Group, then class
[-0.28 -0.64 -0.13  0.35  0.17  0.10  1.13  0.16 -1.04 -0.72 -1.12  0.07
  0.24 -0.24  0.22 -0.64 -0.11 -0.34 -0.34 -0.21  1.12  0.67 -0.05  2.87
 -0.12  0.75 -0.92  0.59 -0.33 -0.21 -1.31 -0.93 -0.74 -0.44 -0.22 -1.88
 -2.65 -0.80 -0.19  1.03 -1.09  1.19  0.92 -0.22 -0.77  0.38  1.63 -1.26
  0.59 -0.49  2.83 -0.20 -0.26  0.45 -0.44  0.10  0.03  0.12  1.26  1.64
  0.41 -0.12  0.02 -1.34  1.45  2.79  0.66 -0.56  0.01  0.34  1.06  3.74] -> <98>:W
[ 0.12 -0.74  0.20  0.45  0.01 -0.28  0.74  0.22  0.45 -0.80 -0.86  0.25
  0.77 -0.03  0.25 -1.03 -0.65 -0.65 -0.55 -0.01  0.88 -0.18 -0.38  0.07
  1.42  0.78  1.73 -0.55  0.82 -0.06 -0.31 -0.42 -0.52  1.11  1.27 -0.42
 -2.12 -0.18  1.08  0.01  0.57  0.91  2.08 -1.08  0.81  0.83  1.81 -0.86
 -0.72 -0.03  0.35  0.01 -0.72  1.38  0.25  0.81  0.23  0.65  1.72  0.05
  0.81  0.64 -0.46 -0.88  1.38 -0.50  0.21  0.05 -0.41  1.30  1.01  5.31] -> <97>:X
[-0.64 -0.95 -0.80  0.70 -0.40 -0.09  0.51 -0.08 -0.26 -0.65 -0.17  0.30
  0.62 -1.53  2.11 -1.54 -0.29 -0.38 -0.09 -0.30  1.22  0.44 -0.07  1.25
  0.96  1.20 -0.68 -0.42  0.75 -0.38 -1.42 -0.78 -0.13  1.12  0.39 -2.43
 -1.65 -0.62  0.92 -0.03  0.31  1.43  0.85  0.73  0.00  1.07  1.65 -1.18
  0.55 -0.37 -1.27 -0.78 -1.57  0.05  0.05  0.62  0.19  0.73  3.27  0.64
  0.62  0.62 -0.60 -1.03 -1.24  0.87  0.60 -0.73 -1.57  0.71  0.86  1.39] -> <97>:X
[-0.27 -0.61 -1.45  1.60 -0.22  0.58  0.78  2.56 -0.74 -0.11 -1.31  0.28
  0.63  0.01 -0.36  0.11  0.43 -0.30  0.21 -0.74  0.60  0.47  0.14  0.36
 -0.41  1.56 -0.76 -0.88  0.88  0.13 -1.38  0.52 -1.09  2.35  0.00  0.11
 -1.38 -1.03  0.56  0.77 -0.31 -0.11  0.67 -0.58 -0.80  1.32  1.54 -0.41
  0.86  1.13  1.52 -0.38 -1.06 -0.35 -0.34 -0.81 -0.15  0.19  3.88  0.35
  0.09  0.18 -0.47 -1.64 -0.05 -1.26  0.90 -0.09 -0.81  1.07  0.76  5.44] -> <93>:A
[-0.18  0.28 -2.03  0.94 -0.40  0.08  0.04  1.22 -0.43 -0.05 -0.20  0.12
  0.03 -1.67  0.48  0.08  0.18  0.24  0.45  0.02 -0.58  0.41  0.84  0.17
 -0.85  0.44 -2.71  0.49 -0.34  0.09  0.96  0.58 -0.44  2.48 -0.23 -1.20
 -0.78 -0.32  0.28 -0.64  0.21 -0.45 -1.05  2.43 -0.25 -0.22  1.08  0.03
  1.03  0.20 -1.72 -0.84 -0.35  0.20 -0.04 -0.45 -0.89 -0.03  2.73  0.50
 -0.09 -0.68  0.20  0.25 -1.45 -1.13  0.45  0.06 -1.05  0.62  0.31  1.33] -> <93>:M
[ 0.25  0.02 -1.73  0.99 -0.25  0.00  0.76  1.09  0.01  0.30 -0.76  0.18
  0.04 -1.84  0.11 -0.48  0.24  0.35  0.15 -0.45 -0.29  0.39  0.56 -0.03
 -0.98  0.71 -2.56 -0.12 -0.31 -0.01  0.40  0.26 -1.36  3.17  0.29  0.24
 -0.79 -0.54  1.00 -0.75 -0.49 -0.78 -0.34  0.73  0.81  0.52  2.04 -0.43
  0.95  0.78 -1.09  0.54 -0.09  0.70 -0.26 -0.82 -1.05 -0.20  2.65  0.59
  0.38 -0.47  0.49 -0.10 -1.06 -2.98  0.11  0.52 -1.23  1.06  0.66  4.22] -> <93>:A
[-0.38 -0.74  0.53  0.33  0.02  0.22  0.99  0.07 -0.36 -0.49 -1.41  0.45
  0.37  0.53 -0.26 -0.77 -0.30  0.14 -0.78 -0.67  1.10 -0.68 -0.33  1.69
 -0.26  0.87 -0.04 -0.22 -0.06 -0.21 -1.49 -0.46 -0.82 -0.13  0.18 -0.80
 -1.62  0.29  0.82  0.82 -0.66  0.69  1.97 -0.98 -0.16  1.00  0.80 -1.02
 -0.23 -0.21  3.25 -0.84 -0.55  0.48 -0.24  0.86  0.74  1.01  0.87  0.78
  0.21  0.13 -0.67 -0.80  1.65  1.26  0.79 -0.79  0.32  0.84  1.10  1.32] -> <97>:Y
[-0.33 -0.06 -2.37  0.81 -0.20 -0.09  0.82  0.55 -0.73 -0.77 -1.66  0.24
  0.73  0.53 -1.09 -1.07 -0.11 -1.80 -0.48 -0.25  0.81 -1.08  0.57 -1.34
  1.85 -0.10  1.83 -0.23  0.74  0.31  0.26  0.66 -2.59  2.27 -0.57  0.38
 -2.38 -0.58 -0.92  0.58 -0.12  1.36  1.48 -1.32  0.10  0.30  4.29 -1.07
 -1.09  0.76  2.90 -0.55 -1.17  0.65 -0.30  1.19 -0.17  0.96  1.11  0.27
  0.18 -0.19  0.64 -1.87  1.29  0.17  1.51  0.41  1.36  1.68  0.99  6.55] -> <97>:X
[-0.05  0.50 -0.05 -0.55 -0.57  0.48 -0.27 -0.98 -0.26  0.60 -0.43 -0.05
 -0.35  2.15 -0.16 -0.02  0.68  0.05 -0.58  0.43 -0.38 -1.05  0.28  0.58
 -0.35 -0.46 -1.55  0.17 -1.06  0.22 -0.18  0.03 -0.27  0.00  0.07 -1.10
  1.11 -0.53  0.18  0.20 -0.99  0.07 -0.12  1.46 -0.07 -0.32 -1.57 -0.31
 -0.07 -1.45  1.19 -1.21 -1.01 -1.17 -0.35  0.66  0.50  0.40 -2.61 -0.03
 -0.41 -0.26  0.48  0.66 -1.15  1.76  0.45 -1.15  0.87  0.75  0.89 -6.55] -> <92>:V
[ 0.10 -0.62 -1.27 -0.44  0.00 -0.22  0.46 -0.07 -0.92  0.05 -0.82  0.52
  0.63 -0.31 -0.63  0.15  0.23 -0.40  0.44  0.10  0.58 -0.78  0.13  1.32
  0.07  0.33 -0.06  0.69  0.30  0.30 -0.02  0.35 -1.33  0.34 -0.49 -1.18
 -1.89 -0.93 -0.97  0.57 -0.52  1.33  0.60 -1.09 -0.37 -0.61  1.40 -0.45
  0.09  0.11  3.53 -0.58  0.23  0.72 -0.41  0.30 -0.58 -0.65  0.92  1.40
  0.17 -0.77  0.37 -1.29  1.50  2.09  0.56  0.30  0.43  0.28  0.67  6.55] -> <98>:G
[ 0.39 -0.66 -0.51  0.98  0.40  0.17  1.06  1.85  0.28 -0.15 -2.03 -0.20
  1.13 -0.40  0.13 -0.20 -0.59  0.31  0.36 -1.08  0.42  0.17 -0.20 -0.29
  0.11  1.15 -1.03 -0.38  0.97  1.00  0.20  0.20 -1.28  2.48  0.01  0.08
 -1.21 -0.16  1.60  0.24  0.76 -0.35  1.00  0.33  0.03  1.16  1.03  0.07
  0.12  1.19 -0.35  0.13 -0.12  0.32  0.34 -0.01  0.07  0.18  3.12  0.11
  0.06  0.59 -1.58 -0.11 -0.37 -1.95  0.57  0.10 -0.76  1.22  0.91  6.34] -> <93>:A
[-0.72 -0.20  0.39 -0.90 -0.98 -0.04 -0.01 -1.52  0.01  0.24  0.72 -0.09
  0.54 -1.10  1.92 -1.37  0.50  1.41  1.08 -0.33 -0.08  0.71 -0.31  2.91
 -1.50  0.53 -3.14  0.42 -0.50 -0.69 -1.96 -1.49  1.23 -0.73  0.49 -3.34
  0.10 -0.58  0.18  1.07 -0.85  0.64 -0.18  1.77 -0.63  0.77 -1.08 -0.78
  1.09 -2.07 -0.59 -1.16 -0.84 -0.70 -0.17 -0.55  0.24  0.21  1.14  0.65
 -0.31  0.23 -0.20  0.25 -2.50  3.22  0.55 -0.60 -2.62 -0.70  0.01 -6.55] -> <92>:V
[-0.36  0.21  0.03 -0.07 -0.38 -0.21  0.34 -0.39  0.01  0.06  0.09  0.20
  0.63  0.62  0.90 -0.82 -0.56 -0.04  0.20  0.02  0.28 -0.18 -0.24  0.57
  0.17  0.81 -0.11 -0.24  0.31 -0.57 -0.77 -0.55  0.18  0.65  0.29 -0.01
 -0.51 -0.14  0.23  0.40  0.23  0.35  1.73 -0.71  0.29  1.13  0.02 -0.68
 -0.23 -0.23  0.23 -0.43 -0.65 -0.23 -0.11  0.71 -0.04  0.18  0.84 -0.29
  0.02  0.48 -0.22 -0.33 -0.12  0.45  0.20  0.15 -0.89  0.92  0.49  1.14] -> <97>:R
[-0.15 -0.40 -0.12  0.59  0.23  0.05  0.14 -0.26 -1.13 -0.54  1.52  0.11
  0.25 -1.66  0.84 -0.32  0.22  0.20  0.29 -0.04  0.47  1.08 -0.45  2.58
  3.70  0.66 -0.21  0.46  0.81 -0.11 -0.91 -0.66  0.95 -1.64 -0.19 -1.68
 -0.45 -0.77 -0.67  0.55 -0.19  1.75 -0.49 -0.85 -0.64 -0.73  1.20 -0.20
  0.89  0.03  0.07 -0.16  0.89  1.01  0.08 -0.47 -0.98 -0.77  2.01  1.59
  0.51 -0.10  0.19 -1.37  1.47  2.39 -0.21  0.79 -1.44 -0.97 -0.74  6.55] -> <98>:U
[-0.25 -0.45  1.00 -0.75  0.11 -0.04  0.43 -1.15  0.71 -0.14 -0.64  0.65
  1.35 -0.83  1.54 -0.89 -0.99  0.65 -0.13  0.12  0.43 -0.46  0.00  1.12
 -0.48  0.45 -1.01 -0.33 -0.07 -0.65 -0.21 -0.85  0.10  0.13  0.89 -0.22
 -0.56 -0.20  0.19 -0.49  0.41  0.36  1.80 -0.70  0.82  0.19  0.41 -1.06
 -0.10 -1.37  0.85  0.10  0.22  1.19  0.25  0.68 -0.25  0.07 -0.38  0.37
 -0.24  0.49 -0.09  0.52  0.93  0.77  0.70 -0.07 -0.52  0.85  0.81  3.40] -> <97>:R
[-0.01 -0.32 -2.04  0.60 -0.34 -0.07  0.36  0.88  0.12  0.42 -0.54  0.03
  0.32 -1.60  0.14 -0.94  0.11  0.57  0.70 -0.16 -0.15  0.58  0.58  0.23
 -0.93  0.84 -2.65  0.33  0.06 -0.25  0.07  0.10 -0.84  2.20 -0.04 -0.27
 -0.08 -0.48  0.40 -0.27  0.39 -0.69 -0.41  1.41  0.01  0.86  0.74  0.01
  1.10  0.22 -0.79 -0.28 -0.81 -0.37 -0.22 -0.96 -0.61 -0.17  2.64  0.46
 -0.27 -0.38  0.44  0.22 -1.88 -1.67  0.40  0.34 -1.53  0.70  0.64  3.63] -> <93>:M
[-0.43  0.59 -0.09 -0.26 -0.08  0.63  0.27 -0.09 -0.03  0.78 -0.52 -0.29
  0.12  1.00 -0.27 -0.04  0.37  0.03 -0.10 -0.02 -0.29 -0.95 -0.46  0.57
 -0.16 -0.26 -1.78 -0.35 -1.04  0.01 -0.42  0.15 -0.72 -0.87 -0.39 -2.42
 -0.82  0.20 -0.73  0.01 -1.09 -0.46 -0.23  2.09 -0.80 -0.34 -2.15  0.10
  0.13 -1.78  1.93 -1.49 -0.03 -1.43 -0.26  0.73  1.33  0.52 -1.50  0.02
  0.19  0.10  0.21  0.95 -2.07  2.26  1.22 -1.79  1.01 -0.71  0.91 -6.55] -> <92>:V
[ 0.00 -0.91  1.13  0.04  0.32 -0.09  0.65  0.61 -0.66 -0.65 -1.31  0.10
 -0.01 -0.52 -0.25 -0.14  0.18  0.02 -0.03  0.05  0.85  0.27 -0.21  1.81
 -0.67  0.21  0.57  0.22 -0.64  0.28 -0.11 -0.46 -0.49 -0.60  0.06  0.00
 -0.72 -0.94 -0.54  0.70 -0.46  0.86  0.59 -1.34  0.19 -0.47  1.66 -0.50
  0.02  0.57  3.43  0.84  0.90  1.22 -0.46 -0.20 -0.27 -0.26  0.52  2.31
  0.25 -0.51  0.06 -0.88  3.45  1.08  0.24  0.35  0.12  0.29  0.29  6.55] -> <98>:U
[-0.12 -0.17 -0.50  0.10 -0.13  0.06  0.69 -0.28 -0.58  0.04 -1.34  0.18
  0.79  0.61 -0.70  0.03 -0.27 -0.54  0.59 -0.75  0.56 -0.79  0.14  0.68
  0.66  0.36  0.47  0.33  0.39 -0.07 -0.22  0.14 -1.50 -0.06 -1.10 -0.05
 -1.52 -0.94 -0.59  0.93 -0.56  0.96  1.19 -1.85 -0.82 -0.24  0.01 -0.29
  0.17 -0.05  4.59 -2.25  0.05 -0.86 -0.70  0.19  0.38 -0.35  0.15  1.08
 -0.30 -0.44  0.14 -1.55  1.82  2.24  0.85 -0.17  0.98  0.22  0.42  6.55] -> <98>:W
[ 0.00 -0.58 -2.31  0.85 -0.71  0.27 -0.14  0.49 -0.42 -0.33 -0.28 -0.11
 -0.53 -1.48  0.22 -1.06 -0.10  0.80 -0.66 -0.23 -0.02  0.15  1.58  0.74
 -1.70  0.98 -2.89  0.38 -0.68  0.56 -0.93 -0.06 -0.38  2.79  0.16 -0.52
 -0.38 -0.47  0.91  0.38 -1.14 -0.84 -1.03  1.17  0.65  0.79  1.96 -0.33
  1.26  0.40 -0.26 -0.27 -0.68  0.48 -0.41 -0.80 -0.80  0.06  2.47  0.57
  0.39 -0.57  0.83 -0.39 -2.45 -1.40  0.64 -0.07 -1.25  0.92  0.80  0.93] -> <93>:M
[-0.15 -0.50 -1.12  0.34 -0.21 -0.73 -0.27  0.56 -0.70 -0.47  0.46 -0.09
  0.04 -1.05  0.09 -0.18 -0.13 -0.51  1.43  0.47 -0.25  0.33  0.17  0.12
  0.35  0.15  0.75  0.53  0.53 -0.10  0.41 -0.33 -0.12 -0.02  0.31 -0.66
 -0.66 -0.73 -0.58  0.04  0.26  1.26 -0.10 -0.48 -0.49 -0.95  1.41 -0.19
 -0.02  0.56 -0.63  0.08  0.57  0.44  0.20 -0.14 -1.10 -0.18  1.92  0.58
  0.28 -0.01 -0.04 -0.99 -0.10  0.58 -0.17  0.64 -0.41 -0.20 -0.48  6.55] -> <98>:U
[ 0.29 -0.59 -1.65  0.80 -0.06  0.03  0.87  1.08 -0.43 -0.03 -1.55  0.24
  0.39 -0.45 -0.29  0.01 -0.14 -0.58 -0.08 -1.09  0.12 -0.51  1.06 -0.52
 -0.53  0.58 -1.37 -0.19  0.17 -0.40  0.59  0.69 -1.62  3.31 -0.14  1.36
 -1.27 -0.81  1.01 -0.32 -0.80 -0.46  0.28 -0.03  0.62 -0.03  1.92 -0.11
  0.49  1.16  1.51 -0.02  0.24  1.31 -0.56  0.03 -0.72 -0.07  1.86  0.66
 -0.15 -0.85  0.62 -0.39  0.25 -2.24  0.65  1.04  0.28  1.42  0.79  6.55] -> <93>:A
[-0.56 -0.24  2.61 -1.31 -0.57  0.90  0.18 -1.30  1.05  1.13  0.08  0.71
  3.20  2.15  2.16  0.88 -0.69  0.72  2.40 -1.36  0.52  1.53 -1.29  1.12
  0.85  1.32  1.72 -0.53  3.93 -0.56 -2.51 -1.33  0.76 -1.91 -0.37  1.65
  2.42 -0.45 -0.52  2.24  2.25 -0.62  3.70 -4.05 -1.94  2.31 -4.29  1.81
 -0.87 -0.22  1.57 -1.21  0.20 -3.93  0.68 -0.35  1.91 -0.61  0.75 -1.25
 -1.60  3.38 -2.06 -0.11  0.78  1.33 -0.47  0.34 -3.45 -0.22 -2.62  3.74] -> <97>:R
[ 0.09 -0.61 -0.39  0.69  0.18 -0.25  0.34  0.71 -0.70 -0.98 -0.59  0.17
 -0.38 -0.76 -0.99 -0.27 -0.09 -0.99 -0.12  0.00  0.92 -0.01  0.20  1.05
  0.18  0.49  0.73 -0.10 -0.06  0.38  0.07  0.09 -0.93 -0.28 -0.30 -1.09
 -2.42 -0.30 -0.72  0.04 -0.19  1.19 -0.01 -0.39 -0.25 -0.77  1.89 -0.41
  0.14  0.25  2.08  0.30  0.23  0.98 -0.09  0.18 -0.34  0.36  1.39  1.59
  0.75 -0.61 -0.23 -1.42  1.43  1.41  0.38  0.09  0.43  0.14  0.32  5.98] -> <98>:U
